Rows with their classes
[ 57  15 -12   6  64 -28   5 -14 -17  35  58  -8   4 -36  42 -29] : A
[ 57   0 -30  -5  -4 -29  20 -22  19  42  25   2   1   4 -13  30] : G
[-18  -9 -29 -24  61 -11   2 -10  -7  29 -36  -5  14 -50 -53 -17] : G
[ -2 -17 -24 -19  37 -15   2  -5   0  16 -11   0   8 -29 -39  38] : G
[  6  14  -2 -10  75 -14  -8   2 -20  -5  33 -15   7 -39  24 -21] : A
[-36 -18 -22 -14  68  -8   5   1  -7 -12 -13  -4   7 -36  -6 -19] : G
[ 20   9  -2   4 -14  -3  17 -21   7  47 -26   8   5  -1  -4 -23] : A
[ 15 -15 -22 -12 -12  -4   5 -12  14  20 -11   2   7   4 -46  37] : G
[ -4  -2  -2   3 -10  -2   6 -19   2  34 -35  -1   9   0 -45 -16] : A
[  6 -10 -19 -10  12 -13   9 -19   4  31 -13   1  15 -22 -55  22] : G
[32  1  0  3  6 -5 -6 -2 -5 -2 39  4  1 -4  2 30] : A
[  2  17  21  18 -28   9 -16  -7  -4 -18 -14  -5  -3  13 -14 -24] : G
[ 21  -5 -22  -5  35 -15  17 -17  -4  32  17   5  12 -23  -5 -10] : G
[ 37  -3  -9 -12   2  -3 -16  -1   0   3   9  -7   2 -12 -43  48] : A
[ 17  19  13  20  -3   2 -11  17 -17  14   7 -10   1  -3   2 -44] : G
[ 47  11  -8   6  -1 -12  -7  -8  -2  23  34   0   3  -9 -19  38] : A
[ 21  10  -9   2  -9  -5   8 -22   0  59 -31   5  14  -8 -41 -26] : A
[ 30  12  -6  12  54 -17   9  -5 -19  11  49 -12   6 -29  25 -22] : A
[ -1   8   9  19   8 -11  22  -6 -26  23   1  -9  18  -4  31 -74] : A
[ -1   7  21  13 -23   9 -13   1  -9   2 -19   1  -2  14 -21   0] : G
[  4   8  16  24 -56  14  -5  -2  -2  24 -22  -5   8  24 -32 -14] : G
[ 36  17   5  -1 -29   4 -20 -18   2  42 -24  -2  -5  -4 -68  22] : G
[-31 -24 -19 -30  18  -1 -13  -8   8   8 -60  -2   7 -26 -84  37] : G
[ -3   3   6   9 -85  15   6  -8  17  18 -39  11   1  44 -44  14] : A
[ 36   2 -23  -9  25 -18  17  -5   4  11  26   8  -2 -18  11  18] : G
[ 13  -7 -16 -19  10 -10   5 -11   7  16  -9   2  -1 -17 -36  24] : G
[ 21   4   3   9   4  -5   4  13  -5 -27  62  -4  -2  10  46  20] : A
[ 12 -15 -31 -14  -6  -4   2  -9  10  19 -11   6  -1  -9 -30  34] : G
[ 13 -11 -19  -5  -8 -10  15  -9  10   5  12   6   5   2   2  27] : G
[ 20 -15 -24 -10 -15 -12  13  -9  16  35  -9  16  17   1 -33  30] : G
[  2  -3  -1   6 -38   6   9 -12   9  15 -19   6   2  17 -19   8] : A
[ -4  -5   5   0 -20   0   1   7  -1 -13  16 -11  -3   2 -18  33] : A
[ 46  18 -10  20  36 -16   0  -2 -15   4  58  -7   6 -16  42   0] : A
[ 22  -6 -40  -6  12 -14   8 -15   4  38  -1   7  17 -14 -29  13] : G
[ 26  12  -3   7  47  -1  -7   4  -5 -19  57 -10  -5 -13  51   6] : A
[ 33   7  -6   9 -15  -1  11 -14   1  49  -5   7   9   5 -18 -17] : A
[  5   5   1   7  54 -12  -3  10 -14 -28  51  -7   3 -27  56 -17] : A
[ 22   3  15  26 -51   4   9   4  -1  -7  40   6   0  41  36 -15] : G
[ 21  19  -9  -3   4  -3   5 -32  16  84 -72   8   4 -31 -79 -39] : A
[  1   3  -2  -1 -42   7   6 -10  10  30 -48   7   3  11 -33   0] : A
[ 14  -6 -28  -9  31 -13  16 -14   1  31  -3   1  17 -29 -26  -4] : G
[ 21   3  -2   5   2 -10   3   6  -4 -22  42 -10  -1   3  16  22] : A
[ 38   8 -10  -9  36 -11 -14 -11   0  23  15 -10   1 -29 -37  26] : A
[ 38   6 -10   0  26 -16   5  -1  -6  10  49  -5   2 -16  16  15] : A
[  8  -1  19  29 -49   9   1 -12 -15  22   3 -11  15  18 -45   1] : G
[  8  -5   1  -2 -51   3  13 -19  17  43 -58   5   7  10 -64  -5] : A

Rows, each with its class
[-34  10  11  23  -7  14  10  -5 -14   9  -1   3 -10  -1 -39  39] : Nj
[  7  19  -9  22  -5   0  11   9   4 -14 -24   6   3   8 -20  -1] : Dp
[ 20  20 -17  13 -14  -4  16  19   8 -16 -24   6   8  16 -26   2] : Nj
[ 17   2  -9  14  -5  -8  16  24   3 -10 -37   7  10  18   6 -36] : Nj
[ 19 -13 -19 -14  -5 -11  10  29  23 -20   4   6   6   7 -13   5] : zq
[ 23  -2 -17 -22  -7  -3   9  14  14  -7   5   2   8  -7  -4  12] : zq
[ 13  13  -9   2  -5   5  14  -3   1  -7 -20  10   0 -13  -1  -3] : gb
[ 19 -10 -17 -14  -8  11   8  24  16 -18  -3   7   1  -5 -19  16] : zq
[ 14   6 -14   8  -5 -13   9  14  12  -4 -10  -2  17  26  -1 -18] : Nj
[  3  10  -7  16 -10  -2  15  20   1 -16 -19   5  -5   8 -27  11] : Nj
[  7  -5 -23  14  -8 -20  13  29  26 -23 -22  20   2   9  -9 -23] : gb
[ -7   3  -1  18  -1 -11   2  27   8 -10 -20   8   5  26 -24 -40] : Dp
[ 28  17 -13  -5 -18   5  30  29   1 -29 -20  15   2 -14 -35  19] : mn
[ -7   7 -11  22 -12   5  14   1   9 -20 -14  14  -6  -8 -28  39] : gb
[-18 -27  -3  -4  -3  -8   3  48  16 -17  18   7  -8  12 -38  -1] : mn
[  4   5  -5   5  -7   2  20  41   3 -24 -18  13   1   6 -36  -3] : mn
[ 16  13 -11   7  -4  -3  12   5   4 -10 -23   9   4  -2   6 -14] : gb
[ 19  18 -20  11 -12  -4  20  -2  16 -23 -36  17   7 -12  -2  -6] : gb
[-12 -33 -12   8   2 -22  -1  70  34 -20  12   4   7  39 -24 -24] : mn
[ 34  27 -17  10 -20   1  22  19  10 -22 -34   2  10   2 -14  -2] : Nj
[ 15  14 -18  15 -10   0  26  13  15 -26 -29  17   6 -11  -4  -9] : gb
[ 32  15 -24  -6 -15  -4  15  33  13 -15 -24  13  10  -3 -17 -10] : mn
[ 31   3  -9  -4 -13  -3  16  24   9 -14 -14   5   3   7 -17   9] : mn
[-17   6   3  24  -6   2   8  15  -3  -8  -6   6  -4  10 -23   1] : Nj
[  2  -5  -8   1  -9   3  13  27   7 -15  -1   9 -29  -2 -30  16] : mn
[  7  -5 -17  13  -7 -23   2  47  19 -10 -11   0   9  33  -5 -35] : Nj
[  2  10  -5  16  -7  -6   2  16   2  -8 -12   5  -1  13 -26  12] : Nj

Rows with their classes
[ -6  -5   5  -4  10  -4   5  -2 -32  18 -11  -8   7  -3 -22  -4] : E
[-22   7  30   2  30  11   3   9  75 -10  13   7  -3  20 -13   7] : Y
[-15   0  26   1  32  -4   1  -4  26  11  -1   5  -3   6   0   2] : U
[ 12  -1 -27   7 -21   8  -8  -7 -64   0   3   6   4 -19  13  -5] : D
[-10  -1  20  -9  47  -5   8   0 -18  12 -13 -11  -9   0 -41  -4] : Z
[ 10  -8  -7  -2   6   0   4   5 -65   1 -11   8  -6  -5 -16  -3] : D
[ -5   0  11  -7  38   2   9   0  -9   2  -1  -6  -6   7 -30   2] : T
[-18  -1   6  14   2   8  -2 -11   9  22   6  10  -1 -13  30   9] : E
[  -4   -1   13  -24    5    6   20    8 -100   30  -28    2  -11    4
  -69   -8] : B
[  7  -6  -1  -9  16 -12   6  -1 -93  29 -22  17  -5 -15  -4   0] : E
[ -7  -3  -5  11 -16  14   1  -6  20  15   5   6   3  -9   9  14] : B
[  9  -1 -17   0 -44  26   7   0 -76  14   3  16  -4  -8  -2  -3] : Z
[ 0  4 25 -7  1 -7 -6  5 37  9 -1  9  5 -6 17  7] : H
[ -4   1   9  -1 -12   5   4   2 -18  21  -5  30  -2   2   2  -2] : D
[  3   0   2  -6  18   9   8   6 -51  -5  -1  11 -12   1 -16   6] : B
[ -3  -7 -18   6 -31  18   4  -6 -58  17   1  -3  -1  -8  -7  -3] : B
[  2  -2   2  -3  19  -1   2   1 -54   1  -7   5  -5  -1 -27  -2] : B
[ 19  -5 -33   6  -8  16  -1  -3 -93 -10  10  16  -8 -18  21   4] : D
[-17  -4  -3  29 -27  12 -18 -15  63  13  27   6   6 -17  65   7] : B
[-22   6  28  -8  22  25   2   2  70   4   5 -11   2  14 -16   0] : H
[ -8   0 -12   9   4   6   5 -13  27  -9  13 -19   0   6  -8   2] : E
[-15  -5  20   3 -31 -10  -7  -2  19  32  -9  13   4 -13  28   4] : Z
[  0   2  -7   4  23  10 -10  -2 -44   0  -1   6  -7  -1 -12  -2] : B
[-18  -4   9  17 -28   7  -8   6  37  26  11  11   2 -14  35  11] : E
[ -3   1 -11   5  -7   1  -2 -10  10  -3   7 -13  -1   1 -12  -5] : B
[-40   0  39   7  55  -1  -1  -4  93  18  10 -20   1  12 -26   3] : H
[  7  -4 -20  -2  -6   7   7  -5 -58   0  -1  -4  -6  -2 -18  -3] : D
[  1  -2 -17   3 -10   9   4  -5 -62   5  -1   7  -4 -12   1   2] : B
[ -9  -3  -5   3 -18   1   2  -9  -1  10   8   4  -7  -7   7   3] : B
[ -4   0   4   4   0   4  -1   0 -11   8   7  13   0  -4   8   8] : D
[  2 -10 -15  -2 -25   1   1  -8 -88  31 -11  11  -3 -26  11   2] : B
[-14  -5  16  -1 -10   7   0   6   8  11   3   8  -2  -1   0   2] : E
[-10  -6  15  -6  11 -23   2 -14 -78  48 -27   5   2 -18  -8  -1] : D
[-13   1   6   0  11  -4  -2  -8   1  12  -2   1 -16  -3  10   1] : B
[ -5  -5  33 -26  32 -21   8  14 -47  27 -36   7  -3   2 -51  -8] : Y
[-15  -2  20   3   0   4   1  -6 -15  23  -9   4  -6  -7 -13   4] : Z
[-17   4  20   4  48   0  10  -2  22   3  -2 -15  -3  13 -36  -3] : H
[ -8  -2  11  -4 -11   8   5   4 -22  20  -5  13   5   0 -12   0] : E
[ -8  -4  -6   4 -41  22   8  -3 -88  32  -6  19  -7 -15   0   0] : E
[ 18   2   4 -22  -1 -25   0  11 -23  -2 -24  12   4   2 -12  -1] : Y
[-16  -5  23  -8  23  -4   4   0  -9  19  -5  -5  -3   4 -30   0] : E
[ 11   2  -8  -1 -15   1   1  -3 -52  -5   1  15   3 -11  13   0] : D
[ -5  -5  -5   8   5   6   3  -6 -26  12   8   4  -3  -8   1   0] : E
[ -8   3  10  -8  -5  -2  10   3 -64  26 -17   4  -5   0 -36  -5] : Z
[ 19  -4 -17 -15  28  -7   7   6 -75 -12  -7  -2  -4  -4 -19   1] : D
[ -4   0  15  -1 -39  16   3  13   5   8   3  21   3  -3  -3   1] : E
[ -6  -8 -12  -3 -23  12   7  -4 -62  21  -4   0  -8 -11  -4  -1] : E
[  0  -6   0   2 -13  -4  -1  -6 -50  17  -2   5  -2 -12   1  -6] : Z

Rows, each with its class
[ -1   8  -1   7 -18  -1   9  -5   6 -14   3  -1   7  -2  12   9] : hp
[  3  -4   1  -4  -7  -4  -1  11 -13   0 -18  -2   5  -3  -1   0] : sm
[ -7   7   4  11 -13  -4   7  -2  11  -5   8  10   9   0   4   8] : hp
[ 14   0   0   9 -28 -13  12   5  11 -15  -3  14  18  -7   6  14] : hp
[-15   7   8  11   1 -12  -3   3   6   1   1  19  21  10 -15   7] : zn
[ -6   6  -6  18   4   1   2 -10  19 -18   6   8   5   0   6  16] : dg
[-11   9   4   9   3 -25  -8   0  -4   4  43   1  -4   8  -7   3] : zn
[-14   3  -2   4 -31  -4  12  29  -5  13  30  14   5   4  12   3] : zn
[ 10  -3  13   4 -21 -13  23  -4  29   4  33  16   0  -2  -5   1] : zn
[  1  10   0   8 -29  -9  17  17  11  -9  -4  10  18   0  13  18] : hp
[-21   2  10  -2 -32  -2   7  21   7  12 -30  32  47   3  -5   1] : zn
[ -8  -2   9   6 -22 -13   1  22  -9   7  16  18  18   6  -7   5] : zn
[ 18 -13   8 -12  -7  -3   2  17  -8   6  -4   8   3   0  -5  -2] : sm
[ -1   2  12  12 -14 -18   9  -7  13  17  41  11   5   3  -7  10] : zn
[ -6   7  -1  12 -12   6   8   4  19 -10   1  14  12   0   5   9] : hp
[-23  12   4   5 -19 -29   8   2  -1   5   1   6  23   2   2   3] : zn
[-24  25  -1  19 -18 -18   6 -10  12 -13  16  14  24   0  10  20] : zn
[  8   3 -11   7   2  14   4  -2  14 -15   2   5  -5  -1   7  12] : dg
[ -9  -2   8   2 -16 -11  -8  22 -15   8  -3   7  15   4  -3   0] : zn

Rows with their classes
[ 19  19  -4  -7  17 -13  15  57  25  24 -19 -23  -8 -11   2 -12] : S
[ 22 -48  18 -16  40  -3 -21  18 -14   8 -25  16  -1 -10 -17 -33] : M
[-12   2 -33  16 -33  -1 -12  10  -4   3  16  14 -25  24 -11  19] : C
[ 50 -24  -7   7  53   1   4  39  20   3 -47  11 -37   5 -16 -29] : Q
[  4  36   0   0  33 -11   4  27  39  16   4 -18  14 -15  12   5] : S
[-26   9 -15   0   0   5  20  11  -4 -15   3  -4  14  -1   8 -11] : Q
[ 10  -6 -21   7  26 -11 -20  19   9  11 -16  14 -40  20 -30 -19] : S
[ 39 -38 -22 -25  23 -12   5  38  10 -22   4  24 -52  34 -21 -28] : C
[ 15  18  13   5   1 -10  -5  54  -1 -12 -29   5  -7  -9 -14 -27] : Q
[ 16  32 -10   4  -2  -2 -10  20   3   4  18   0  10  -1 -11 -15] : Q
[ 25   9 -18  20 -18 -13 -16  22  -6  -1   0   3 -12  -5 -16 -14] : Q
[ 14  50  12  11 -13  -3  -2  37  19 -21  20  -8   6 -16 -21 -28] : Q
[  7  13  13  15 -10  -3 -10  37  22 -24   8 -38  10 -22   1  -2] : Q
[-37  26  22  27 -68   3   7  12  52 -14  24 -37  45 -28  20  33] : Q
[ 36   5 -22   6  11  -9 -21  45  59  30  -5   1 -15   3 -11  14] : M
[ 12  -4  15 -12  44 -68  12  22   3 -20 -16  13 -18   8 -33 -30] : S
[-21 -22   3   8 -13   3   9  16  31  -7  -9 -11  13   3  25  14] : C
[  4  -2  17 -22  30  -6  10 -10  33 -31  28   3  -4   2  -3  -4] : W
[ 38  -5   3 -15  45  12  33  21  36  -1  -4  -4   9  -7  -7  -9] : M
[  4 -25  10  19   1  24 -12  37  20   3   3  -1  22 -12  13  16] : M
[ -6  -1  -4  11  -5  -7   2  11  20 -14  -6  -4 -17  -3  -8 -13] : Q
[ 16   7  11  -6  -7  10   8  42 -14  -4  -9  -9  19 -42  -4 -32] : Q
[ 22 -16  22 -12  32   9  14  34  56  18   6   3   8 -15   3 -27] : M
[ 21 -36 -12  -6  26   6  10   3   5 -29  11   3 -14  -7 -15 -45] : C
[ 10  43   5 -20 -39   7  -9  25 -26 -33  29  -6  21 -16 -17 -25] : Q
[ -2 -24 -19  -6 -29   9 -21  18  69  17  14  20  -2  14   6 -11] : M
[ 14  28  33   0 -14 -18 -20   7  84 -33   3 -10 -21   8 -23  -4] : Q
[ 12 -11 -23  -1 -14  -6  -9  18   9 -22  36   1 -12  21  -5  -6] : C
[ 26  26 -30  20  25  -9   1  43  19  17  13   7 -23   4 -36 -27] : Q
[ 14  -7   0 -18  25   7  -9  16  41  13   3  28   1  13  -5 -12] : M
[ 43  45  26  -8  -5 -44  -9  30   8 -17 -30   4  -3  -5 -32 -36] : Q
[ 15  23   4 -10  43 -14  -4  36  34  25 -31  -2 -13  -3  -1 -14] : S
[ 2 -7 -5  4 16 -1  6  8 20  2 16  9  9 14  6 -9] : W
[ 38  27 -19   4 -13 -12  -6  50  29  -4  22  -9 -13   4 -17 -10] : C
[ -7  15  -5  -4   2   2  -6  54  50  24  -4  -6 -10  -5 -22  -1] : S
[ 50 -14  17 -36  36   9  -9  48  12 -16 -12 -30   3 -34 -27 -46] : S
[-18 -23   1   6  -1  10   2  17  47  17 -13   5  13   4  36   5] : M
[ 18 -49  22   0  32  14   6  18   8   6 -26  18  -7  -3   1 -28] : S
[  9   2   8  -3  -8  11 -10  31  32  10  13 -23  24  -4  18  18] : M
[ 25 -12 -13 -12  31   3 -18   9  37  24  -6  20 -24  13  -6  -5] : M

Rows with their classes
[ -5   1  14   3  35  14  10 -15  -3   0 -15  13   2  14  17  19] : X
[ 41  -3  22  19  13   8   8   3  12   6 -21  -1   9  23 -15  -1] : F
[ 14  14  65  93   9  21  -2 -23  -4   6 -12  14   6   5 -12  10] : F
[ 13   1 -10  15   6  12 -17  -7 -52   5   2  15   8  31  -6  19] : K
[  3  14  17 -12 -13  -2   1   6  -1   9   7   1 -19  46 -17 -24] : L
[  9 -25  36   2 -14   7  -7  -3  -9  14  16  23   7  -3 -15   6] : K
[ -1  27 -12  16  14   0  12 -20 -14  -1 -17  -5 -13 -13  11 -27] : X
[ 16  -4   0   6  47   6  14 -15   4 -14   3  -2  -3  20  93  -4] : J
[ 25  18  40  10  -2  12 -10  -8 -11   6 -17  20   6  19 -26  14] : F
[ 39  30   5  16   8   0  22   2  -8   6 -40   3  10  40  -7 -18] : F
[-69  66 -11   3 -20   3  -2 -24 -32  -6 -29   4  13  13   0  17] : V
[  6   9   4  14   4   8  16  -4 -13  -5  -4   9  25   2  21  24] : K
[ 62  -4 -23   0  10 -12  22   7 -22 -31 -14 -19  13  48  20 -32] : J
[-14  23  29  12 -18   7   4 -17  17  -4  -7  -2  16  -2  17   7] : F
[ 33 -10  40 -10  29 -30   8 -14 -15   0  13  23   3  38  17  30] : N
[-25  41   7   6  -2  -1   4 -15 -83 -46 -54   2  24  16  11  -7] : K
[-49  11  -9  -8 -21  29  -9 -16   9 -22 -13   4  27  -1  10  21] : J
[  9   8 -14   3  -6 -21   6  -2  -2 -12   7  -5  14  22 -24 -42] : J
[-38  17 -12   1  -1   8  -5 -14 -38 -16 -10   6  19  53   6 -10] : K
[ 71   0 -25  -3   6   3  14  -1   4 -30  -2  -7   5  27  -3 -28] : J
[-42  -5  44   3  -1  14  -4 -25 -44   2   0   1  27  10  16   5] : K
[ 10  26  -8   5  39 -17  37   7  29 -34   3 -18  41  16  23   9] : J
[-34  30 -19  -2 -27  13   7 -23   7 -34  -3  -2  35  53  20  10] : J
[ 10  -3  -1  -1   9  10   5   1  35 -29   3   8  19  34  -8  20] : J
[-21  39 -19   1  30 -28   2   7  14 -23  -8 -24  28 -45  -6 -44] : P
[-16  31 -37  -3  34  -4  -1 -12  -2 -20 -22   1  -5  -8  -5   3] : V
[-22  13  10 -17  18   4  -4   0  68   6  32  30  18  39  12  40] : J
[ 55   1 -42  -8  -4   1  -5  14  44 -24 -32 -12  19 -51 -19  24] : J

Rows, each with its class
[ 38   4  -8   1   8   2  -2  26  28  -7  15 -16  -3  34   4  -9] : <61>
[ 19  17   1  -6  28  -3   6  17  40 -13   0  -5  -6  26   1   8] : <63>
[ 30 -16   0  30   5  -4  -5  21 -20  -7  -5   5  -3  15   9  -5] : <61>
[ 20 -10   5  30   7   4  -7  19  19 -14   0  -1  -2  19  -4 -14] : <61>
[25 -6 -2 17  7  6 -6 25 17 -4 15  4 -5 18  6  5] : <61>
[ 29  -9   6  31  18  -5   3  23   0 -33   6   9   1  17   6 -13] : <62>
[ 23   4  -9  20  -7   3 -32  11   9  -5   2   5  -7   7  10  -9] : <61>
[ 24 -14  -3  31  -6  16  -1   7  14  -7  19   4  -2  18   5 -12] : <61>
[ 53  -9  -4  38  37  -4  14  25  15  -5   0  12   2  27  24 -18] : <62>
[ 25   4 -12  27   5   2 -11  18  21 -12  25   0   9  23   8  -8] : <61>
[ 27 -14   1  40   6 -42   3  26   1  -9   8  11 -13   4   9 -19] : <62>
[ 24 -21  -9  28   8  -6  -3  29  10 -13  10  -9  -5   3  -2 -12] : <61>
[ 15   0  -2  12  -5 -16   8  21  22  -3   7  -6  -4  15   7   0] : <61>
[ 12  -2 -29  29   6   1 -14  21  14   0  -2  -1 -22  23  -8 -14] : <61>
[ 22  -7 -10  26   0   5 -14  12  17  -8  16  15  -1  13  -1  -8] : <61>
[ 40   0 -13  12   9  -1  -2  17  16  -9  13   8   0  21   4 -13] : <61>
